Each row has a name. Each question is about the rows just above it.

J: [115  83 110 101 127]
S: [ 47 120 125 141  67]
M: [ 48  82 177 111  83]
Q: [ 70  48 153 103  90]
G: [125 125 126 130 106]
D: [131 120 125 141 118]
B: [139 127  90 130  91]
The one value in M and Q:	[48]
Which value is in both B and Q?	[90]
Which value is in both M and J?	[83]
Shared by B and J:	[127]

R: [146 123 102 126 122 127 112 125 136]
F: [122 123 122 119 132  71 128 131 123]
X: [119 126 117 123 132 118 136 137 111]
Where do [146 123 102 126 122 127 112 125 136] appear?	R
The row with [122 123 122 119 132  71 128 131 123] is	F

E: [118 104 101 152 102 171 179 118  79 178 117  88 168  73 134 131 100 108
 138  91  76 110 106  82  89 193 113  66 194 130  92  81 198  83  94 180
  91  92 157  82 125  73]
A: [125 125 125 128 128 131 131 130 123 127 129 126 135 124 129 126 126 125
 128 124 122 125 124 125 127 135 127 123 133 128 124 125 133 123 126 133
 125 124 130 122 127 124]
W: [130 131 128 125 126 127 126 126 130 129 126 131 123 129 128 131 130 130
 126 128 131 126 129 128 128 124 127 130 126 127 130 131 126 129 132 127
 129 129 131 127 113 129]
L: [123 123 126 131 131 128 129 130 124 125 128 124 131 127 125 121 124 122
 131 127 123 130 124 129 129 131 130 126 128 126 124 127 128 128 121 126
 126 126 121 119 120 126]
P: [126 124 121 131 124 135 133 126 118 139 126 125 124 122 126 125 124 121
 130 120 118 126 121 121 124 132 127 120 136 123 127 123 136 117 125 133
 117 120 130 120 127 118]
K: [127 129 129 121 129 120 130 128 133 115 132 129 131 131 128 129 130 130
 122 130 133 125 129 128 130 123 126 132 119 128 130 130 120 133 130 124
 133 130 125 131 128 133]
V: [130 129 118 128 122 139 132 126 118 145 112 131 119 122 127 131 126 122
 128 116 117 122 120 117 123 129 126 120 139 121 124 125 138 114 133 137
 111 118 139 124 136 116]
Whose row is [123 123 126 131 131 128 129 130 124 125 128 124 131 127 125 121 124 122
 131 127 123 130 124 129 129 131 130 126 128 126 124 127 128 128 121 126
 126 126 121 119 120 126]?	L
Whose row is [126 124 121 131 124 135 133 126 118 139 126 125 124 122 126 125 124 121
 130 120 118 126 121 121 124 132 127 120 136 123 127 123 136 117 125 133
 117 120 130 120 127 118]?	P
Where do [127 129 129 121 129 120 130 128 133 115 132 129 131 131 128 129 130 130
 122 130 133 125 129 128 130 123 126 132 119 128 130 130 120 133 130 124
 133 130 125 131 128 133] appear?	K
Whose row is [130 129 118 128 122 139 132 126 118 145 112 131 119 122 127 131 126 122
 128 116 117 122 120 117 123 129 126 120 139 121 124 125 138 114 133 137
 111 118 139 124 136 116]?	V

Mozi: [108 119 113  90 131]
Tedes: [133 132 116  72  55]
fone: [203  52 118 189  72]
Pifan: [131 116  89  53 138]
kufig: [ 99  96 144 181 119]
nik: [136 100 132 107 135]
Belap: [182  86 137 194  90]
Fafa: [ 69 186 134 146 166]
podud: [ 94 118 144  77 126]
siz: [ 99  96 144  57 164]
Shared by podud and fone:	[118]
Shared by Belap and Mozi:	[90]

Y: [135 147 135  96 181 167 150 144]
H: [125 156 167 160 147  86 171 148]
N: [165 143 136 149 148 108 160 121]
U: [162 166 190 159 137  80 117 145]
T: [178 171 194  95 201 107 113 169]
Where do [125 156 167 160 147  86 171 148] appear?	H
Which row holds [178 171 194  95 201 107 113 169]?	T
The row with [135 147 135  96 181 167 150 144] is	Y

fibot: [132 127 119 128 137 141 134 102 130 136 139 122 114 120 133 122 132 127
 135 134 134 134 129 127 120 143 123 128 127 127 141  99 156 108 137 109
 135 118 138 146 133 110 148 121 137 122 195 143 113 120 150 175 127 132
 151]
Lanu: [132 127 119 128 137 141 130 102 133 136 139 122 114 120 133 122 132 127
 135 134 134 134 129 127 120 143 112 128 127 127 141 113 142 122 132 122
 133 125 133 136 127 120 142 124 128 124 149 136 123 124 139 151 128 132
 135]
vibon: [139 117 130 136 125 127 132 137 117  96 114 132 138 142  93 117 130 139
 100 115 131 144 127 139 129 112 119 136 118 139 124 142 116 136 127 147
 128 135 122 118 109 139 131 126 114 135 103 124 145 133 129 103 128 129
 103]
Gide: [121 134 130 125 124 121 132 137 133 136 130 128 132 127 143 137 125 122
 135 133 123 132 128 123 134 128 141 125 133 124 124 127 123 127 125 122
 126 128 127 132 139 129 119 131 137 127 134 128 123 128 124 139 128 126
 143]
dozi: [132 127 119 128 137 141 130 102 130 136 139 122 114 120 133 122 143 127
 135 134 134 134 129 127 120 143 112 128 127 127 141 113 143 122 132 122
 133 125 133 136 127 120 142 124 128 124 149 136 123 124 145 127 127 134
 111]
Which row holds [132 127 119 128 137 141 134 102 130 136 139 122 114 120 133 122 132 127
 135 134 134 134 129 127 120 143 123 128 127 127 141  99 156 108 137 109
 135 118 138 146 133 110 148 121 137 122 195 143 113 120 150 175 127 132
 151]?	fibot
Whose row is [132 127 119 128 137 141 130 102 130 136 139 122 114 120 133 122 143 127
 135 134 134 134 129 127 120 143 112 128 127 127 141 113 143 122 132 122
 133 125 133 136 127 120 142 124 128 124 149 136 123 124 145 127 127 134
 111]?	dozi
Whose row is [132 127 119 128 137 141 130 102 133 136 139 122 114 120 133 122 132 127
 135 134 134 134 129 127 120 143 112 128 127 127 141 113 142 122 132 122
 133 125 133 136 127 120 142 124 128 124 149 136 123 124 139 151 128 132
 135]?	Lanu
Whose row is [121 134 130 125 124 121 132 137 133 136 130 128 132 127 143 137 125 122
 135 133 123 132 128 123 134 128 141 125 133 124 124 127 123 127 125 122
 126 128 127 132 139 129 119 131 137 127 134 128 123 128 124 139 128 126
 143]?	Gide

mabak: [165 180  74 135 147 161 150 113 112 101]
salol: [118 112  99 189  87 158  97 112 145  90]
Dis: [165 180  74 157 147 161 150 113 102 101]
tadus: [ 76 114 108 144 155 135 149 190 127 116]
Migud: [156 102 157 123  77 121 142 145 105 141]
pum: [145 174  77 157  63 118 129 155 181 159]
Zevoz: [157  95 130 152 128 116 130 140 111 153]
paba: [156 129 119 105 112  86 105 123 124 112]
Which value is in both salol and Migud?	[145]
Which value is in both pum and tadus?	[155]
Shared by Zevoz and pum:	[157]
Shared by mabak and paba:	[112]
Which value is in both Migud and Zevoz?	[157]

gozov: [160 137 145 110  95  68 118 169 119 142 170  94 136 173]
kefal: [152 158 132 100 130  90 114 129 126 199 121 110 170  94]
zokif: [160 137 145 110  95  95 118 131 112 118 170 169 136 153]
[160 137 145 110  95  68 118 169 119 142 170  94 136 173] is in which row?	gozov
Which row holds [160 137 145 110  95  95 118 131 112 118 170 169 136 153]?	zokif

Tep: [ 95  86 103 136 175 185 131  77 108]
Nanem: [ 95  86 174 108 175 185 131 175 108]
ledam: [161 115 176 157  84 135 120 131 107]
The one value in ledam and Tep:	[131]
Shared by Tep and ledam:	[131]

zamon: [153 158 105 100 138 112 129 159 125 130  89 132 137 181 158 142 123 116
 129 172 173 157 141 147 152 120  93 123 139 153 116  98 129 120  86 130
 133 177 146 123 143 152 113 116]
marop: [155 160 102 104 129 110 133 157 121 130  79 132 139 177 161 147 121 115
 131 176 138 156 143 148 141 122  97 124 131 150 111 138 131 121  88 127
 133 179 147 127 145 112 158 117]
Veno: [151 149 113  97 137 110 131 164 126 137  85 131 135 185 171 140 127 109
 132 169 139 152 138 144 149 119  84 126 145 150 124 100 130 112  87 134
 130 175 116 118 149  99 158 113]
Pafa: [153 158 103 117 129 111 130 154 123 124  89 121 135 178 164 138 121 120
 134 175 145 156 145 148 139 123  94 136 136 153 114  97 128 113  85 129
 136 174 147 120 149 111 162 119]
dup: [149 147 109  94 138 115 123 161 129 141  88 132 139 188 172 142 124 111
 134 171 138 147 137 150 152 119  79 126 152 151 129 102 130 111  87 132
 130 173 146 117 154  94 156 131]
duk: [172 160 102 104 129 110 133 157 121 130  79 132 139 177 161 147 121 115
 131 176 138 156 135 156 154 100  89 128 149 149 129 109 132 109  96 138
 137 187 138 113 152 120 154 109]
Where do [149 147 109  94 138 115 123 161 129 141  88 132 139 188 172 142 124 111
 134 171 138 147 137 150 152 119  79 126 152 151 129 102 130 111  87 132
 130 173 146 117 154  94 156 131] appear?	dup
Whose row is [153 158 105 100 138 112 129 159 125 130  89 132 137 181 158 142 123 116
 129 172 173 157 141 147 152 120  93 123 139 153 116  98 129 120  86 130
 133 177 146 123 143 152 113 116]?	zamon
Whose row is [172 160 102 104 129 110 133 157 121 130  79 132 139 177 161 147 121 115
 131 176 138 156 135 156 154 100  89 128 149 149 129 109 132 109  96 138
 137 187 138 113 152 120 154 109]?	duk
Which row holds [153 158 103 117 129 111 130 154 123 124  89 121 135 178 164 138 121 120
 134 175 145 156 145 148 139 123  94 136 136 153 114  97 128 113  85 129
 136 174 147 120 149 111 162 119]?	Pafa
Whose row is [151 149 113  97 137 110 131 164 126 137  85 131 135 185 171 140 127 109
 132 169 139 152 138 144 149 119  84 126 145 150 124 100 130 112  87 134
 130 175 116 118 149  99 158 113]?	Veno

kosa: [128 125 128 126 125 131 127 130]
Burug: [ 98 124 142 138 131 138 130 140]
zav: [128 131 129 131 133 124 130 124]
Fenu: [133 116 144 120 131 159 120 131]
fili: [118 146 136 131 109 122 120 119]
Rilog: [127 140 131 140 146 111 132 123]
luz: [185 136 103 109 122 109 125 106]
Divi: [122 127 131 130 129 130 129 130]
Nota: [128 132 129 132 134 123 129 125]
ribev: [107 163 125 147 100 125 130 115]
Which row holds [107 163 125 147 100 125 130 115]?	ribev
Shared by Divi and Fenu:	[131]

nopi: [129 167 135 111 125 114 116 111 129 139 133 109 136 150  91 114 126 165
 139  80 111 138  98]
tumu: [122 111 120 127 136 134 110 147 156 100 111 127 142 129 107 109 141 106
 124 171 131 123 163]
zuda: [122  71 137 128 129 147 144 110 121 124 124 121 130 136 130 119 142 187
  56  87 128 145 131]
ribif: [138 163 130 150 134 109 120 116 120 138 128 145 131 119 144 155  97  97
 118 183 130 112  84]
zona: [122 112 120 109 126 151 137 107 138 152  96 110 128 141 132 112 109 156
 109 118 142 130 114]
fusi: [140 142 115 115 126 119 112 127 144 128 116 143 149 105 112 126 144 127
  74  74 140 117 128]
Roru: [116 109 121 119 121 131 149 131 111 136 160  82 116 129 152 130 114  85
 167 102 125 143 139]
Birug: [106 157 139 129 139 136 111 120 119 121 117 130 137 127 118 137 156 150
  91 139 145 131 110]
fodon: [139 133 141 142 120 117 116 115 119 128 144 131 119 136 159  99 114 125
 176 133 110 111 162]
gokef: [125 106 128 148 134 105 145 173  94 127 129 153 131 114 104 139 121 130
 163 149 125 147 198]
Rubof: [133  98 121 113 125 112 130 150 128 118 142 164 105 119 128 147 132  91
  71 161 120 127 169]
Whose row is [122 112 120 109 126 151 137 107 138 152  96 110 128 141 132 112 109 156
 109 118 142 130 114]?	zona
Whose row is [129 167 135 111 125 114 116 111 129 139 133 109 136 150  91 114 126 165
 139  80 111 138  98]?	nopi
Which row holds [125 106 128 148 134 105 145 173  94 127 129 153 131 114 104 139 121 130
 163 149 125 147 198]?	gokef
Whose row is [139 133 141 142 120 117 116 115 119 128 144 131 119 136 159  99 114 125
 176 133 110 111 162]?	fodon

nit: [165 111 110 181 163]
fen: [ 88 143 159  84  86]
Sodi: [150 107  92 135 157]
mezef: [160 136 110 127 148]
Bevi: [ 92 134 135 136 126]
lefur: [ 97  91 147 104  94]
bedu: [155 141 101 158 140]
nad: [165 112 107 171 150]
zago: [ 83 160 199 109  80]
supin: [109  83 131 109 133]
Whose row is [165 112 107 171 150]?	nad
The row with [ 83 160 199 109  80] is	zago
Shared by Bevi and mezef:	[136]
Whose row is [165 111 110 181 163]?	nit

gola: [110 112 144 136]
bure: [111 111 154 154]
mil: [111 151 112  90]
libe: [112  76 111 124]
lise: [111 151 111 171]
The one value in gola and libe:	[112]
The one value in lise and bure:	[111]
The one value in libe and gola:	[112]
Which value is in both bure and lise?	[111]
Which value is in both lise and libe?	[111]
The one value in gola and mil:	[112]

midu: [161 114 146  86 161 118  94 132 191 102 118 190 118 115]
guli: [122  85  82 149  99 171 191 123 124 120 132  94 132 118]
tetid: [161 114 146  86 161 118  94  84 132 140 191 152 116 117]
Whose row is [122  85  82 149  99 171 191 123 124 120 132  94 132 118]?	guli
Which row holds [161 114 146  86 161 118  94  84 132 140 191 152 116 117]?	tetid
Whose row is [161 114 146  86 161 118  94 132 191 102 118 190 118 115]?	midu

pumo: [ 76 142 143 150 133 138 130 177 103 134 151 155 128 139 104 132 156 100
 133 151 118 147 143  94  82 146 113 106 124 155 143 138 157 179 103 138
 126  91 158 142  96]
nati: [ 76 156 144 126 126 129 118 179 124 139 141 141 119 168  80 109 119 109
 153 145 121 151 121 106 104 133  98 127 128 145 179 151 153 163 106 118
 114  94 163 128  91]
Zozip: [102 127 133 164 145 153 134 149 102 130 145 147 134 117 139 153 177 123
 112 144 122 134 160  97  76 154 145 113 126 158 105 108 153 184 107 165
 156 101 139 157 113]
Latev: [ 88 150 145 138 129 129 125 182 112 136 147 150 123 163  89 120  95 162
  99 150 119 150 132  98  80 154 161 124 129 156  88  99 146 173 112 169
 167 112 128 157 123]
fopaz: [ 88 150 145 138 129 129 125 182 112 136 147 150 123 163  89 120 139 108
 144 125 119 150 132  98  91 139 102 114 125 151 162 151 153  94 106 118
 114  94 163 101  91]
paru: [ 76 156 144 126 126 129 118 179 124 139 141 141 119 168  80 109 119 109
 153 145 121 151 121 106 104 133  98 127 128 145 179 159 148 140 111  99
 108 102 162 114  90]
Whose row is [ 76 156 144 126 126 129 118 179 124 139 141 141 119 168  80 109 119 109
 153 145 121 151 121 106 104 133  98 127 128 145 179 151 153 163 106 118
 114  94 163 128  91]?	nati
Whose row is [ 88 150 145 138 129 129 125 182 112 136 147 150 123 163  89 120 139 108
 144 125 119 150 132  98  91 139 102 114 125 151 162 151 153  94 106 118
 114  94 163 101  91]?	fopaz
[ 76 156 144 126 126 129 118 179 124 139 141 141 119 168  80 109 119 109
 153 145 121 151 121 106 104 133  98 127 128 145 179 159 148 140 111  99
 108 102 162 114  90] is in which row?	paru

zel: [118 147 125 126]
leb: [112 184 111 152]
gufa: [184 125 111 109]
tiz: [106 148 118 139]
The one value in zel and tiz:	[118]
The one value in tiz and zel:	[118]
The one value in zel and gufa:	[125]
Whose row is [184 125 111 109]?	gufa
[106 148 118 139] is in which row?	tiz
Whose row is [118 147 125 126]?	zel
Whose row is [112 184 111 152]?	leb

meba: [141 129 139 137 147 136  88 141 164 102 143 114 149 133 114 160 136 150
  95 114 144 127 127 103 129 130 119 123 122 140 161 116 118 119 135 160
 163 149 125 132 127]
Dured: [138 164 139  69 123 137 136 121 116 131 163 145 107  91 106 140  89  86
 153 123 148 132 105 129 139 119 127 128 121  93 124 102  99 128 104 109
 125 109 120  94 107]
mol: [115 105  94  84  97 138 103 136 150 152 107 110 151 145 116 154  77 136
 153 137 104 120 144 138 166 111 150 106 136 143 102 138  92  58 140 106
 171 138 153 166 135]
fedil: [100  92 106 100 101 128 104 135 148 154 115 119 131 127 117 131  97 144
 146 150 106 117 117 132 157 114 150 133 126 129 101 144  99  74 140  91
 166 146 164 146 134]
nuled: [110 102 110 118 136 160  74 132 109 151 121 142 137  92 165 135 122 120
 110 154 155 110 129 163  96 180 131 112 139 160 148 139 133 133 120 121
 152 100 129 140  94]
Lemar: [110 152 145  88 134 138 128 143 146 100 122 105 107 167  88  80 132 153
 122 124  72 117 152 150 103 133 141  90 119 119 100 111 120 143 146  96
 147  88 103 107 134]
gepur: [ 99 115 145 133 131 127 123 135 114 115  94 123 164 137  99  99 119 116
 116 128 135 120 174 156 116 105 148 105 130 160  92 126 137 123 147 109
 170 110 167 101 124]
meso: [146 106 142 158 111 126 110 123 132 136 111 107 156 109 115 126 122 132
 100  79 121 137 128 118 128 156 115  90 150 161 112 161 101 128 145 123
 137 112 131  84  75]
Nane: [146 106 142 158 111 153 110 123 132 136 111 107 156 109 115 126 122 132
 100  79 121 100 128 118 128 156 115  90 150 161 112 161 101 128 145 123
 137 112 131  84 175]
Tud: [100  92 106 100 101 128 104 135 148 154 151 119 131 127 117 131  97 144
 146 101 106 117 117 132 157 114 116 133 133 129 101 144  99  74 140  91
 134 146 125 146 134]
Whose row is [110 102 110 118 136 160  74 132 109 151 121 142 137  92 165 135 122 120
 110 154 155 110 129 163  96 180 131 112 139 160 148 139 133 133 120 121
 152 100 129 140  94]?	nuled
Whose row is [141 129 139 137 147 136  88 141 164 102 143 114 149 133 114 160 136 150
  95 114 144 127 127 103 129 130 119 123 122 140 161 116 118 119 135 160
 163 149 125 132 127]?	meba
Whose row is [ 99 115 145 133 131 127 123 135 114 115  94 123 164 137  99  99 119 116
 116 128 135 120 174 156 116 105 148 105 130 160  92 126 137 123 147 109
 170 110 167 101 124]?	gepur
[110 152 145  88 134 138 128 143 146 100 122 105 107 167  88  80 132 153
 122 124  72 117 152 150 103 133 141  90 119 119 100 111 120 143 146  96
 147  88 103 107 134] is in which row?	Lemar
Where do [100  92 106 100 101 128 104 135 148 154 115 119 131 127 117 131  97 144
 146 150 106 117 117 132 157 114 150 133 126 129 101 144  99  74 140  91
 166 146 164 146 134] appear?	fedil

perin: [116 187 190 185 124  69  80  64 161 107  67 185 147 179  66 187 100 101]
vonaf: [124 138 139 138 126 114 117 146 133 122 114 138 130 137 114 138 121 121]
Gani: [141 106 109 114 116 139 133 146 145 122 148 114 132 105 142 106 124 145]
Tik: [191  76  95 116  75 143 119 174  61  88 183  64 171  66 153  77  95 196]
duvuf: [121 124 119 115 146 148 150 142 136 148 139 115  84 129 147 124 149 124]
zopal: [191  60  77  97  82 163 138 194  56 100 200  97 161  55 174  61 108 200]
pibil: [121 124 119 115 146 148 150 142 136 148 139 115 115 129 147 124 149 124]
Which row holds [191  60  77  97  82 163 138 194  56 100 200  97 161  55 174  61 108 200]?	zopal
The one value in pibil and Tik:	[119]

Novo: [171  98 171 146 104 149 158 158 136 165 163 171 158 166 171 105 105 149
 155 106 171 104 130  96 106 116  98 127 163 167 103 171 105  93 163 160
  99 104 159 153  95 102 151 149]
fut: [ 94 163  93  93 160  93  90  90 145  89  90  92 171  88  92 162 159  92
  90 161  95 162 116 145 161 155 160 105  90  89 162  93 159 153  89  89
 163 162 162  93 158 158  95  92]
pid: [171  98 171 146 163 149 158 156 136 165 163 171 158 166 171 105 105 149
 157 106 171 104 130  96 106 116  98 127 163 167 115 171 105  93 163 160
  99 104 159 153  95 102 151 149]
sizos: [181  75 182 191  78 191 194 194  95 193 191 184 191 194 185  75  81 193
 194 172 178  74 149 110  75 163  80 175 191 193  74 183  81  95 195 195
  75  74 196 189  86  83 185 193]
Whose row is [171  98 171 146 104 149 158 158 136 165 163 171 158 166 171 105 105 149
 155 106 171 104 130  96 106 116  98 127 163 167 103 171 105  93 163 160
  99 104 159 153  95 102 151 149]?	Novo
Where do [171  98 171 146 163 149 158 156 136 165 163 171 158 166 171 105 105 149
 157 106 171 104 130  96 106 116  98 127 163 167 115 171 105  93 163 160
  99 104 159 153  95 102 151 149] appear?	pid

vute: [170 103  99 167 165 113]
Bina: [177 101 103 131 161 130]
zolo: [ 99 103  99 159 166 161]
tilus: [170 103  99 167 160 100]
The one value in vute and Bina:	[103]
Which value is in both Bina and tilus?	[103]
Which value is in both tilus and Bina?	[103]

